Each row has a hidden value; after the row comes its tier, the name of the range that the value falls in. Each part has its own.
[ -20   17  280  187 -502 -164 -244  169  213   49 -119  322 -307 -550
  412  491 -684  185  431 -264   11  -89  201  -54   -7 -564 -635 -106
   15 -272   65 -210 -477   37  302   24 -118]
<22>
[ -46  143  114   95  407   70  272   20   -7   78 -303  245  142  183
  -69 -357 -172 -123 -485  117 -118  -59  -39  147 -210  261   86 -130
  229  -89  -64  267  -12 -144  165  118  -44]
<20>
[-432    8  493 -116   40 -467  301  363  164  291  -78   87   97 -197
 -165 -166  165 -153  114   18 -247  125  -47 -286   28  189   83 -330
 -116 -269  163  460 -341  -71   69  133  119]
<12>
[  70  163 -260   54  428  388   46  -55   70   15   15  272  159  454
   19  -87   13 -124 -243  233  -12   55  231  125 -389 -113  -83  105
  320   69   85  -32  191 -256    1  289   -9]
<19>
[-152   -1  139  164 -438 -133 -192  236  256  176  -88  392 -312 -446
  441  497 -332  -36  258 -401  178  -29  -16 -321   42 -534 -868  255
  -81 -378  195 -157 -445  206  -97 -196   78]
<35>
[ 273   29 -394  216  -16  215  244 -248   40  -49  397  100  155  478
 -199  -33  232 -203 -303 -244  166  130  213  -91  158  185  -42  -68
  267  241  159  -59  353  106   44   34 -372]
<12>
[-130  100  324   64  399  -35  335   88   31  146 -231  339   78  106
   -1 -354  -95 -205 -319  114  -70   65  107  183 -100  148  -25 -200
  247  -88  -67  303  -90 -208  254  188  -40]
<12>
[  41   91  -82  186 -307 -205  305  -17  105 -283  151 -277   27  240
 -346  -76  181 -115 -473 -463   68 -292 -514   32  463  359  256 -186
   -8   90    9  358  495  109  117 -213  -74]
<13>
[ 288  122 -572  197  248  464  206 -379    5   16  237  214  269  465
 -135 -150  -30 -114 -425   15   53   21  292   -9 -231  165   25  118
  385  210  118 -110  280   80   11  146 -336]
<30>
[-431   14  363 -118   20 -421  268  310  180  302   -6   60  131 -203
 -176 -120  171 -116  162   34 -262  108  -33 -362  -45  156   94 -253
 -135 -261  210  433 -337  -26  -10  152  157]
<12>
[ 159   84  148   77 -157 -234 -361  112  -25 -328 -212 -200  -18 -298
 -112  395 -522  502  377  -21 -488 -184   53   85 -174  -31  357 -490
 -124  -52   26 -140 -184  -39  363  297 -147]
<13>
[-176  147   49  116 -146 -291  455 -124  139 -217  183 -230   43 -101
 -299 -188  120 -105 -323 -368  -23 -411 -461  119  377  267  400   17
  -35   52  -40  564  406  205  130  -65  153]
<20>
[ 217  126 -434   52  251  450   64 -147   86   -4  245  226  170  515
  -27   29  151 -194 -206   95   75   94  340   63 -204  -96  -99  187
  360  192  175 -213  332  -92   -5  217 -248]
<35>
[ 330  102 -590  105    9  375  244 -322   61  -17  280   33  294  402
 -246 -104   32 -124 -419  -62  -37  -59  190  -54  -19  323  197   93
  343  246  165 -174  328  216   73   29 -537]
<26>
[-180   10 -204  229 -255 -139 -119  110  148  134  -60  116  -27 -150
   52  270 -109   76  -44 -361   19  -52 -323 -621 -170  -52 -443  130
 -235 -359  258  118 -334  256 -408 -215  275]
<20>
[-393   62  362 -182  -11 -419  317  336  177  270 -202  -31  176 -267
 -239 -222   31  -98  -58   57 -389  -79 -214 -271   -5  373  297 -212
 -111 -287  152  419 -320   61   76   28    9]
<26>
[ 102   63  187   61  111 -272 -155  -11  -88 -300  -90 -135   25 -303
 -174  248 -219  329  330  -72 -435  -89  118   95  -56   90  457 -322
 -123   26   21  -14 -102  121  259  340  -72]
<20>
[-257  107  339  -84  231 -296  323  -73  109 -101  197   64  -36 -467
  -43   19  195 -143  281 -139 -155 -145  119  221  236 -101  297  260
  -20   55   19  300   88  266  151  298  176]
<19>
[-239  140  131   31  185 -269  449 -272   78 -124  246  -55   90 -423
 -200 -160   84  -51   53 -179 -183 -286  -42  148  174  127  491  198
  -26   80  -19  480  157  344  122  242  205]
<30>
[ -68  149  173   23  347   26  329   50   25  119 -328  215  164   96
 -100 -394 -220 -131 -479  150 -188 -106  -30  175 -166  322  178 -145
  248  -94  -65  263  -46 -109  255  103 -154]
<13>
[ 237   97 -480  164  252  442  187 -320   45   54  315  281  223  447
  -59  -91   39 -156 -247   50   87  121  423   -3 -216   11  -87  110
  396  214  142 -137  235    3   27  228 -294]
<21>
[-159    1 -160  232 -333 -155  -94   86  162  167  -47  165  -63 -267
  108  296 -193   64    1 -402   35  -62 -250 -603 -102  -86 -501  153
 -208 -363  253   64 -390  333 -336 -240  177]
<20>
[ 146   77  127   80   59 -237 -291   58  -92 -374 -179 -204   20 -211
 -183  317 -290  421  293  -51 -471 -126   14   82 -133   89  454 -395
 -150   -5   21  -64  -86   32  242  313  -51]
<13>
[-156  127  143  -11  211 -270  405 -263   26 -116  114  -51  105 -524
 -207 -127    9  -19   34 -177 -291 -296  -13  136  178  249  568  231
  -33   59  -10  332   60  486  151  192   31]
<13>
[  67   63  344  -23 -117 -264 -483  333   48 -330 -155  -98 -161 -233
   50  573 -298  377  635   23 -376  -25  167  162 -115 -370  107 -435
 -132  -67   72 -209 -150 -241  338  396   -5]
<35>
[-311  166  137   24  -24 -292  525 -201  184 -113  305 -131   76 -325
 -231 -222   79 -100  -42 -196 -107 -382 -193  174  255   98  460  118
    4   71  -33  609  281  207  188  166  230]
<12>
[  54   59  325   21 -249 -240 -442  264   98 -243 -114  -32 -163 -344
  107  548 -494  415  671   29 -357  -58  253  130 -156 -435    9 -458
  -78  -97   62 -208 -264 -229  417  392  -62]
<19>
[ -56   53   71  136 -289 -236  261  104  177 -232  313 -167  -61  294
 -231   34  376 -208 -181 -408  176  -94 -303   41  488   59   36 -218
    6  109   63  346  483  -84  112  -61   44]
<22>
[ 193  127 -492  148  336  465  134 -287   41   36  240  252  253  485
  -70 -119   -1  -98 -263  150   23   86  366   15 -352   -1  -29   89
  376  186  125  -80  226  -95    0  285 -179]
<21>
[ -52   25 -174  300 -419  -71 -162   57  164   85 -193  214 -157 -343
  237  349 -442  117 -110 -467   68 -194 -323 -456  -66 -136 -607  230
 -141 -375  159  -61 -403  368 -236 -347   87]
<26>
[-373   52  163  -99  -68 -373  159  313  171  215 -123  -96  169 -160
 -252  -74   89  -11  -17  -12 -330  -63 -296 -441 -118  286  195 -182
 -214 -309  228  397 -281   59 -129    7  170]
<13>
[  93   77  120   62  179 -225  -70  -63  -84 -339 -123 -138   31 -302
 -172  184 -137  248  157 -139 -413 -161  -23  127   34  194  490 -115
 -110   43   -8   11  -36  253  172  238  -40]
<26>
[ -12   21  161  265 -494 -147 -196   66  179   62 -115  302 -252 -540
  357  413 -734  225  302 -305   11 -127  117 -138  -57 -443 -598 -102
   -3 -287   59 -137 -492  112  232  -27  -81]
<12>
[ 122   73  178  106 -261 -219 -389  121   30 -258 -150 -116  -63 -340
  -15  436 -630  518  497   -2 -424 -150  158   65 -225 -209  179 -533
  -92  -91   37 -152 -264 -124  410  338 -121]
<30>
[-184  152   61   19  170 -238  435 -283   58 -141  146  -88  108 -452
 -223 -161   34  -42  -69 -212 -229 -368 -136  132  185  245  547  287
  -32   60  -19  408  157  463   92  136  115]
<13>
[  49   59  137  192 -557 -154 -166   52  169   46 -228  193 -185 -643
  268  365 -882  287  213 -263 -140 -282   55  -83  -45 -263 -357 -104
    9 -286   37 -190 -489  222  342  -83 -278]
<13>
[ -79  129  126   26  418  133  206   76   68  104 -126  326   94  246
   31 -228  -23 -193 -236  195  -44   77  179  179 -220  -16  -75  -63
  282  -30    4  160   22 -276  157  257   -6]
<22>
[ 248   94 -529  153  258  451  172 -332   44   39  358  249  245  481
  -92  -71   96 -149 -227   56   76  135  432  -37 -226   22  -53  116
  382  236  167 -146  259   11   -7  243 -288]
<21>
[-177  128  164   25  213 -277  428 -273   31 -117  154  -29   85 -492
 -193 -147   24  -37   37 -196 -232 -275   -7  158  190  197  513  200
  -23   68  -28  386   88  432  155  210   85]
<20>
[-180  118  155   45 -195 -276  216  177  204 -286  200 -209  -99  152
 -185   66  366 -190 -141 -350  101 -241 -448  150  430  -33  125  -42
  -62   43   35  419  509  -85   72  -36  247]
<35>
[  73   61  225  135 -398 -201 -328  125  108 -127 -136   35 -136 -450
  137  436 -751  443  497  -54 -301 -152  208   40 -177 -343  -83 -451
  -29 -158   31 -160 -377 -101  446  254 -157]
<12>

Next part:
[-109  -15  131 -313   37 -162  264 -228  -51   51 -428 -291  196 -258
 -192  233 -159  -40  384 -133   50 -284 -242   85   49  332   44 -334
  198  -71   43  -21  109  189   14  207 -243]
taniv
[  -4 -218 -151  -60 -219  281 -107  113  -67  192  147    9  134  -29
 -459  261  169  -49  148  264 -101   18 -146  373   13  141  -59  162
   96  -15  -49  -73  -26  108  -98   22 -277]
goz
[  75   -8  140  -83  178   -4   56    4 -105 -175 -271 -327   21 -234
  395  -15 -224 -150 -196 -209  247   39   68 -162  161  -76 -298 -353
   98   56    8  270  344  112  204  174  236]
goz
[ 167 -174 -124 -134 -187  428 -297  236    1   83  351  264  184    1
  -90   82  469   65   31  377 -179  252 -118  482 -162  177  -23  376
    3  188  -55 -114 -431 -340 -120 -227 -500]
rivag
[-281  403  114  305  -34 -492  108  121   10 -250 -112   16  295  -46
  319  285 -111  -31  -23 -282  -37  191 -355   36   49  167  289   -4
 -215  -74  341  156  -36  -22  175 -320  -74]
Pap
[ 191 -196  206 -361   72  220 -124 -265   -7  106 -351 -139  -72 -117
 -204  -57  255  137  276  -10   97 -176  -82  -35  129  189 -129  -40
  259  175 -123 -213   -7  180 -140  307 -207]
ragon
[  76 -112  219 -409  227  -78  377 -148  -91  -59 -350 -294   79 -268
  103   46 -234 -129  304 -113  106 -223  -72   42  129  105 -212 -427
  181   55   36  204  261  -21  115  248 -213]
goz
[ -35  312 -206  230 -388  140 -573  299  220   90  360  120  178   49
   60  261  624  320 -150   73   32  395 -148  319   25   38  -46  167
 -107  -24   29  -53 -339  -20  314 -301  -52]
rivag
[ 114   63  250 -435  187  -57   64 -237   48  -76 -470 -341   88 -321
  342  -34   26  103  173 -248  264 -152  -57 -106   90  195 -218 -508
  219   91  -21   74   55    8  216  250  -79]
taniv
[  89  -19  170 -250   68   23 -221 -132  203  -49 -310 -253  163 -187
  408  -24  275  226   48 -183  401  -35 -182  -78  146  250 -347 -492
  155  108   87   80  -72    7  299  193  -56]
rivag
[  78  -34 -124  296  -73  281   -4  334 -313 -112  268   84    0   61
 -134  106 -150 -323 -228  198 -406  296   63  326 -119 -185  173  541
  -66   97  -71  -62   71  -23 -225 -300   10]
dif
[ -78  473  129  348  -80 -251    3  194 -190 -188   97  300  -33   84
  -18  137   53  -55  -92 -121 -406  373  -69   61   18 -140  538  745
 -262  104   62  -77  -90  -24 -170 -451  -99]
taniv
[ 269   58   56  195  128  320 -345   99  -65 -104   30 -127 -377   15
  208 -152  156   -3 -346  -36   66  245  300 -143  184 -491 -367   66
   41  113 -170   52  327  244   88   79  461]
boben
[-121   -4   73 -405  -29 -150  241 -160   20   93 -264 -147  299 -273
 -178  292    2   27  463  -12   18 -227 -299  250  -30  413   48 -311
  147  -77   75   22  -87  -27   55  103 -484]
goz
[  20  203  -94  431 -198  145 -349  349 -133  -95  293  161  -32   99
   36  110  173  -62 -419   36 -159  474   55   99   56 -231  112  566
 -172   86  -35    2    2   87  -27 -315  180]
vatif
[-112  275 -256  160 -221   21   -3  380   -2  -85  268 -154  381 -138
  247  336  -57  -97 -132   38 -143  257 -118  517 -191   67   23 -156
  -58 -117   83  136 -131 -187  363 -380  -42]
vatif
[ 292   28  200 -503  237  166  184  -91 -153  -53 -192 -172 -142 -293
  156  -88  -16  -50  179  -28  -24  -46  229   40   46 -137 -204 -158
  186  158 -217  102  165 -143   68  180 -151]
ragon
[ 238  264   44 -123   61  162 -144  196   10 -175   82 -119   36 -176
  577  -71  176   64 -188  -77   16  288  155  155  -41 -153 -197 -119
   17  167  -88  130  -95 -292  337 -173   41]
taniv
[  72  128  165   -7   81   -6 -326 -154  274 -113 -317 -215   96  -54
  432  -71  356  299   36 -210  226   -3 -245  -29   22  216 -181 -380
  110   96  129 -144 -214   64  225   15   33]
boben
[ 164 -249  295 -283  121  140 -278 -314   85   16 -509 -214  -15 -121
   97 -157  280  191   70 -165  384 -144 -156 -284  236  274 -271 -207
  246  226  -15 -116   15  249  -54  393  -39]
vatif
[-208   -9  -96  -43  -16 -148  427  206 -187 -121   77  -31  427 -196
   13  399 -375 -336  178  117 -241   19 -280  468 -197  264  176 -115
  -60 -132  210  212   -2 -257   12 -249 -415]
Pap
[ 130 -167 -228  -39  -35  477   -4  288 -390  -54  251    2   54 -198
  -94  138 -208 -402 -278  331 -324  238  220  367 -295 -101   23  319
   64   34 -243   14   60 -124 -249 -156  -46]
dif
[  37   76   43  -95  149  -18  516  102 -371  -99   11  -37  -67 -150
 -224  177 -425 -383  215   91 -456   -9  103  297  -85 -202  194  198
    9  -19  -77   89  294  -63 -169 -119 -198]
zuv
[ 119  219   20  209  159   97  -84  232 -159 -308  108   31  -63  -89
  496  -56  -77 -182 -380  -12 -193  359  156   78 -165 -264    7  171
 -115   93  -24  109   25 -178    2 -309  167]
boben
[  87  225  297 -336   19 -141  -61 -313  181  117 -397 -156  -78 -102
 -131   42  400  381  492 -240  132 -189 -166  -64  273  136  -46 -189
  171   84  -21 -163  -34  200  172  228 -220]
ragon
[  13   67 -215  210 -224  276 -294  220   56   69  302   92  101   83
 -193  207  336   71   20  251 -276  201 -146  494 -177   31   56  237
  -15  -24   -9 -215 -269  -16  -16 -298 -165]
boben
[ -92  302   43  106   -7 -176  -95  117   -8 -207 -129 -168  202 -205
  488  138  -56  -24 -270 -243  147  223  -74  -46   11   59  -19 -191
  -58  -19  101  198   28    2  267 -138  158]
goz
[ 170  -42   99  110   -8  245 -494  -73  212  -35 -228 -267  -10   53
  254 -120  396  267 -108 -147  268   50 -145  -62  156   87 -309 -227
  169  161   28 -203  -69  250  188  121  226]
zuv
[ 202 -241  316    7  207  140  -23 -223 -138  -40 -427 -214 -288   58
 -183 -173  -36  -54   86 -155   83 -144  -10 -275  345 -111 -158   92
  192  219  -46 -139  395  442 -207  347  169]
dif
[-133  156 -124  -16  -37  -74  202  298 -216 -204  166   65  383 -269
  290  291 -259 -307 -159   94 -230  264  -90  368 -305  160  211   73
 -126  -55   84  234 -136 -371   17 -380 -274]
rivag
[  58    6  190    5  104    4 -196 -220  151  -45 -445 -382  -22  -59
  169  -33  131  177   70 -268  284 -139 -171 -163  208  105 -261 -431
  200   47   69 -105  144  366  187  251  219]
zuv
[  43  187  -11  127  -34   37 -168  104  231 -117  -40 -263  226    6
  403   60  207  176   46 -118   32   77 -245  311  -50  130 -152 -379
   62   41  165  -78 -200  -78  389 -192   11]
zuv
[  18  105   28 -316  184  -11  371   45 -258 -181  -30   74  176 -327
  154  140 -249 -283  147  146 -396   48   -2  356 -405  138  260   66
    2    7  -47   53 -162 -417 -204 -254 -457]
boben
[  61 -231  -28 -125   98  180  336  206 -409 -119  107   61  107 -183
  -81  122 -386 -479  -60  239 -303  113   64  285 -153  -22   82  287
   -4   83  -58  181  162 -212 -288 -113 -279]
goz
[ 261  129 -145  -54  -46  439 -255  337 -113 -122  385  160   57 -110
  320  -17  270  -46 -251  264 -304  423  181  433 -325 -118    5  328
  -36  176 -183  -52 -342 -452   -2 -389 -175]
zuv
[ 417 -150 -129  158  -23  666 -410  400  -52 -114  356 -124  -76   74
  390 -198  236  -60 -440  188  -35  393  238  297   -8 -327 -434  121
   76  288 -162   10   -4 -171  192 -151  244]
ragon
[  56   47  -41    8   45  100  277  298 -356 -194  192  101  135 -138
   89  120 -305 -393 -119  158 -420  252   67  360 -229  -72  237  385
  -86  102  -41  113   -1 -318 -177 -342 -234]
taniv
[ 162 -231  222 -318  186  179  -55 -141 -252  -24 -218   84 -185 -213
  -88  -34   43 -119  -27   52  115   32  127 -258  164  -34 -134  202
   87  148 -152  105  237   96 -302  296 -128]
Pap
[-165 -145  -76  -90 -157   -2  107    2  -40  111  -93 -112  321 -117
 -342  341  -44  -89  266  102  -59 -124 -336  334  -38  370   72  -90
  103  -92  102  -42  -44  111  -56   14 -342]
goz
[ -17   84   47  128   88  -71  268  303 -340 -283  174  236  141  -81
  206  110 -294 -390 -179   87 -370  325  -20  218 -158  -61  302  482
 -207  121   90  196    1 -339 -216 -398 -254]
rivag
[-133    2  -86   82 -128   54  -50   20  -94    7  -68  -16  219  -76
 -237  265    2  -87   80   92 -214   18 -253  282 -190  286  255  153
   46  -62   39 -210 -162  110 -201 -151 -203]
zuv

New part:
[  33   -4  134 -161 -150  -76  119 -233  436  265  225  124 -170   10
   31 -236  -37  498  221  307  303   88  -79 -245 -375   62 -325 -298
  182  181  192 -410  -58 -189  176 -404   10]
gef
[  27 -461  -53  492  309  281   56   -4 -112   78   18   12  213  -48
  -24   51  -54 -160 -386 -140   53 -408   74 -156  -86 -137   26 -247
  126  324 -185 -288  227   26  -37  225 -149]
Vuza
[ 157 -104   14  356  415  169    2  -19 -266  100 -117 -166  299   73
 -249  -52  449 -157 -404 -306 -204 -621  106  297  286 -222  261 -105
   99  -36 -402  369   76   82 -413  414 -113]
zefi
[ 508  -53  -95  232   69  227  197 -176   20   81 -162  -30  -73  180
  425  -17   20  297   22   54 -306 -192 -152  203  143   68  -47  -10
   -3  343 -272   65 -199  315 -490  542   18]
tis
[   4 -249 -173  228  196  263   51   69    4   71   67  -47  -67  -39
  -65  -93  169  142 -196  -58   28 -326  -30 -367 -185  -71   -9 -389
   -1  156 -138 -464  304   15   58  132  -62]
Giz
[ 381  -17 -123 -150  -17  -35   91   56 -120  -78   34 -128  -65  147
 -179  -11  -55  100 -205  -95  183   13  105  257  322 -106  -47  251
  -25 -132    0 -174 -191  -46   50  124   32]
Vuza
[ 203 -481  -59  428  203  202  211  135 -325 -102  -55 -100  290   74
  247  135 -338 -139 -358 -273   32 -205  164  293  336  -12  102  231
   61  177 -248  -61 -109  168 -237  551 -273]
gef
[  85  -20  180  195  331  128  -86  -92 -165  199  -19   27  216   55
 -510  -81  485 -144 -431 -187  -20 -513  -77  327  332 -261  243  -99
  -25  -40 -249  178  -44   40 -299  175 -117]
bana
[ 385 -211   56  109 -126   30  237 -202   42   94   20   19  -83  158
  396   16 -331  454  150  144   -7  164  -97  282  187  194 -207  237
   77  197  -72 -108 -480  181 -297  285 -141]
gef
[ -20 -155 -126   41  179   78   44  230  -76  -69  148 -115  192  -53
 -340 -107   46 -246 -450 -273  380 -291  315 -127  -64 -279   75 -197
  124  -16   29 -364  375 -274  371 -126   36]
tevi
[ -53  -47 -156  -79   79   44   45  178   40  -13  191 -143  -12  -49
 -305 -197  196   65 -215 -163  287 -200  223 -282 -187 -177   -9 -316
  118 -125   48 -397  351 -287  350 -212   71]
tevi
[ 131 -101  188 -100 -271  -37  179 -196  214   47   67  170 -215  113
  297   28 -316  431  212  215   41  374 -171  140  102  168 -277  189
   22   53  178  -84 -460  -37 -185  -24 -144]
bana
[ 301  -43 -118 -113   79  -91  107   51 -157 -143 -127 -226  -30  193
  -72   74    8   73 -153 -120  -46  -64  161  269  377  -85  -63  333
    9 -295  -80  240 -195  -69 -169  270 -111]
zefi
[-206 -388   65  -35   -9  -70  157   75  212  -91   89   99   66  -22
  102   91 -516  -92 -149   78  428  112  182 -309 -230  -53 -301    6
  136  108  301 -346  123 -350  342 -272 -256]
gef
[-160  204  129 -461 -301 -209   97  -22  361  -22  206   24 -255   25
  -98 -190   50  381  213   94  226  319   84 -145 -164   -9 -249  -89
  127 -337  366  -59  -57 -467  226 -517   37]
Piti
[ 141 -196  145   -1 -114   26  149 -182  150  -88 -120  180 -129  141
  296  207 -407   76   -9  150  -65  210 -121  139  191   28 -251  302
  -52  136  165   68 -331  -41 -215  139 -191]
Piti
[ 174 -149 -258 -158 -180   -1  229  109  157 -137  119 -138 -237   50
  269  -65 -322  356  101   54  218  205  177 -288 -197   70 -294  -29
  101   15  164 -496   76 -176  302  -59   45]
Piti
[ -74 -104  205   57  181 -117  -35 -103   24  143  113  -14  265   -9
 -450  -71  162 -145 -293 -116  253 -248  226  116    2 -249  -24  -95
  282 -128   36  153   29 -348   64 -280  -85]
Piti
[-183  -83  -73 -117   78    4   36  247    6 -131  142  -92   61  -48
 -332  -93   77 -154 -323 -232  318 -137  275 -208  -75 -234   16 -166
   81 -215  144 -245  336 -387  358 -238  -22]
tevi
[  79  152  197 -406 -288 -240  131 -194  382   11   67  106 -209  126
   64  -56 -175  318  209  232  179  349    7   78  -25   11 -344  148
  116 -130  351   87 -299 -334   48 -364   -3]
zefi
[-214 -254  117   32   12 -124   63  -58  193   97  220    2  112  -77
 -157  -71 -121   77  -64   17  348    9  262 -264 -339  -87 -246 -224
  372  -55  202 -164  121 -453  283 -453 -104]
tevi
[-188 -152   35 -140  -40 -103  142   10  401  -43   67   80   -2  -25
  128  -19 -287  -19  -23  145  331   71  203 -453 -470  -92 -355 -237
  238  115  342 -184  270 -465  335 -433  -63]
tis
[-277  -72  114  248  198  208   26   33  -33   50   -1  -38   78  -40
  -78 -116  468   60 -143 -250 -276 -365   -2  -61   17  -94  192 -344
   67 -160 -193  282  195  -92 -338  160 -171]
zefi
[ 220 -375    5  503  272  336   98   50 -364  -42 -122    5  236   77
   81  149  -58 -207 -455 -293 -173 -341  -41  374  465  -92  236  152
  -80  205 -331   42 -129  278 -437  656 -223]
Giz
[ 108 -374   98  149  -11   31  153  -49  -27 -140  -68  101   91   91
  208  249 -528 -149 -216  -24   94  131   84  179  216  -42 -174  338
   59  130  122    6 -236  -98  -88  156 -226]
tevi
[-164 -400  363  462  220  197   16 -210  -80  115 -123  239  181   33
   50  208  -22 -116 -239  -42 -253 -202 -217  212  268  -30   42   56
   -5  126 -141  347 -261   77 -574  310 -436]
bana
[ 519   67 -251 -289  -68  -91  187  -47  252  -25  -27 -101 -184  176
  139  -77 -217  227    7  209  267   27  114 -108 -139  -62 -337   30
   69  203  130 -354   10  -99  236  -49  182]
tis
[  14 -129  134   34   82   -4   20   35 -231 -104  -70  -29   49  116
 -218  138   76  -62 -260 -211 -102  -26   12  368  509 -102   81  315
  -60 -350  -58  343 -295  -83 -321  233 -256]
Vuza
[-122 -119  -10  317  288  237   84  144 -150  -50 -115 -115  182   14
   53  -39  363 -102 -261 -331 -302 -438   82   11   99 -117  232 -245
   55  -85 -284  364  229   -9 -407  379 -169]
tis
[ 137 -386 -127  356  369  212   44   16 -103    5  -85  -47  210   15
 -104   89  -65 -292 -471 -123   90 -482  137 -125  -19 -231   -3 -129
   67  293 -157 -229  280   -6   39  244 -119]
Piti
[  11 -132  -65 -154 -231   22  197  112  261  -72  258   74  -97  -41
  146 -119 -399  152  -29   40  476  246  163 -270 -292  -19 -236 -149
  135  179  326 -657  136 -296  475 -340   92]
Vuza
[-133   61  192 -378 -355 -210  103 -108  334   16  207  104 -303   41
   -2  -85 -114  485  285  188  188  475  -31 -103 -101   97 -337   28
  113 -297  376  -83 -283 -390  109 -460  -67]
Vuza
[ 120  118  191    6   17    9   74 -206   48   82 -139    4  -92  166
   83  -18  316  296   96    5 -387  -73 -164  309  285   24   -8   73
    8 -190 -138  579 -338   30 -612  254 -142]
tis
[ 471   17  -95  244  368   94   30 -108 -219  179 -127 -243  199  157
 -220 -113  478   55 -281 -176 -184 -592   82  355  272 -174  158  -69
  124   17 -448  301  -48  172 -416  439   21]
tis
[-222 -177   95 -158 -162   25  150   69  375  -52  183  228  -74  -63
  111  -51 -403    8  -75  128  463  194   46 -376 -338  -56 -258 -190
   54  217  406 -552  189 -348  427 -417  -69]
bana
[ 184  -43 -297  -17  120   54  102   57   73   74  101 -273 -117   22
  -83 -233  259  352  -15  -27   94 -281  181 -330 -266  -57 -114 -359
  167  -35 -122 -352  297 -110  180   -5   96]
zefi
[ 162 -429   30  456  330  217   32  -99 -117  142  -22   64  262    8
 -106   84  -93 -209 -435  -66  115 -412   19   41   49 -165   10 -103
  103  376 -186 -218   55   78 -101  234 -165]
Giz
[ -94 -252  118  325  384   88  -62  -18 -244  148   -9  -86  250    7
 -426   -4  396  -95 -375 -232  -66 -477   54  131  215 -177  168 -121
  104 -188 -280  236   19  -49 -292  184 -276]
bana
[ 132 -206  271  375  185  151   42 -321   26  206  -80  160  187   66
   38   55   42  -28 -183   13 -164 -283 -116  281  149  -87    0  -26
  122  284 -159  256 -213   81 -444  222 -161]
Piti
[ 301 -324   47  237    0   98  166 -123  -96  -46  -69   44   49  127
  263  180 -383   47 -138  -21  -46   59    0  298  289   25 -115  307
   51  185  -52    7 -342   94 -265  344 -162]
tevi
[  53  -77  329  155   63    1   73 -158 -126  124  -10   45  157  115
  -57   -4  144  139  -89 -129 -140  -89  -80  548  453    3  113  211
   58 -162 -168  458 -454   50 -542  245 -268]
gef
